Below are the code and all the weights of a small trained network. Each question names an input and a class and asks about switching units off, where a switched-off unit gives its printed mean instead of its output.

import numpy as np


def w(rows, s, z=0):
    codes = np.array(rows[::2]) - 128.0
    scale = np.full(codes.shape[1], s)
    scale[-1] = z or s
    return codes * scale


def f(y):
    return np.maximum(y, 0)


def log_softmax(a):
    a = a - a.max(-1, keepdims=True)
    return a - np.log(np.exp(a).sum(-1, keepdims=True))


def net(x, mask):
    res = np.array(x, float).reshape(1, 8) / 4 @ E
    y = f(res @ A[0][:, :-1].T + A[0][:, -1])
    res = res + np.where(mask, y, B[0][:, -1]) @ B[0][:, :-1]
    return log_softmax(res[-1] @ U[:, :-1].T + U[:, -1])


A, B = {}, {}
E = w([
[124,183,134,195],'x0',
[95,111,197,117],'x1',
[130,120,143,127],'x2',
[76,199,244,220],'x3',
[6,133,63,74],'x4',
[68,72,219,108],'x5',
[157,37,97,2],'x6',
[152,118,161,144],'x7',
],0.0052)
A[0] = w([
[14,162,82,89,202],'neuron 1',
[108,182,107,178,88],'neuron 2',
[137,128,172,68,251],'neuron 3',
[152,73,149,74,205],'neuron 4',
[147,200,64,137,113],'neuron 5',
[167,209,130,170,200],'neuron 6',
[140,66,3,128,191],'neuron 7',
[34,136,208,140,38],'neuron 8',
],0.011,0.0019)
B[0] = w([
[143,93,239,63,248],'neuron 1',
[164,121,185,207,209],'neuron 2',
[94,171,109,190,193],'neuron 3',
[146,134,64,235,217],'neuron 4',
[159,138,151,92,202],'neuron 5',
[88,125,83,85,245],'neuron 6',
[133,97,147,254,254],'neuron 7',
[90,100,118,148,234],'neuron 8',
],0.0074,0.0057)
U = w([
[98,130,108,143,188],'0',
[208,99,218,89,185],'1',
[91,119,106,143,77],'2',
[94,137,104,116,108],'3',
[52,158,48,107,147],'4',
[254,87,252,33,5],'5',
],0.008,0.002)

Each question gives the input, the list of numbers given to net, and the class t.
The units are the neurons (one row each of A and B). Each row of codes is followed by its name. A weight is (code - 128) times the scale printed after its matrix; where a second scale follows, it is the last column's (A, B and U).
mask holds one flag per neuron, in row order. A switched-off neuron (its flag False) gives its mean, the last column of its row in B, instead of its output. The means were averaged over made-up inputs and are rounded, as every weight is.
A unit's drop is (log p(t) with every unit on - log p(t) with that unit switched off) / (log p(t) with every unit on - log p(t) with every unit switched off).
The circuit of an input: a set's keep is (log p(t) with only the set's units on - log p(t) with every unit switched off) / (log p(t) with every unit on - log p(t) with every unit switched off). Starting from all 8 units, units are removed one at a time, each time the one whose removal leaves the highest keep (on an exact tie, the one counted first), for as long as the keep stays at least 0.8.
units of the circuit, in order: the units of the circuit, biggest drop first
unit that matters most: the unit with the biggest drop
top k neurons: the k neurons with the biggest drops, biggest first
drop when u is switched off: that unit's drop, to one decimal
input [-1,-6,-6,5,8,6,1,3], class 5: unit that matters most -> neuron 1
input [5,-2,4,-3,4,-7,3,-6], class 1: top 2 neurons -> [neuron 1; neuron 5]
input [6,3,2,-6,-2,3,8,2], class 0: units of the circuit, in order -> [neuron 4; neuron 1]
input [-1,1,6,-3,7,-1,-6,-8], class 1: units of the circuit, in order -> [neuron 1; neuron 6]
input [-8,1,0,4,0,5,4,5], class 4: units of the circuit, in order -> [neuron 1; neuron 3; neuron 2]
input [-1,5,8,-6,-3,2,3,2], class 2: units of the circuit, in order -> [neuron 4; neuron 1]
input [-1,8,0,3,-3,5,3,5], class 3: top 2 neurons -> [neuron 1; neuron 3]
input [4,3,4,-3,5,6,-5,-8], class 1: top 4 neurons -> [neuron 1; neuron 6; neuron 4; neuron 3]
input [-6,-3,1,2,7,3,-2,-7], class 1: drop when neuron 6 is switched off -> 0.1
input [-4,-1,-2,-3,6,-7,4,-2], class 5: drop when neuron 8 is switched off -> 0.2
input [-6,5,3,7,-5,5,8,-3], class 0: drop when neuron 4 is switched off -> 0.2
input [2,0,-3,-3,4,4,0,-7], class 1: drop when neuron 6 is switched off -> 0.2
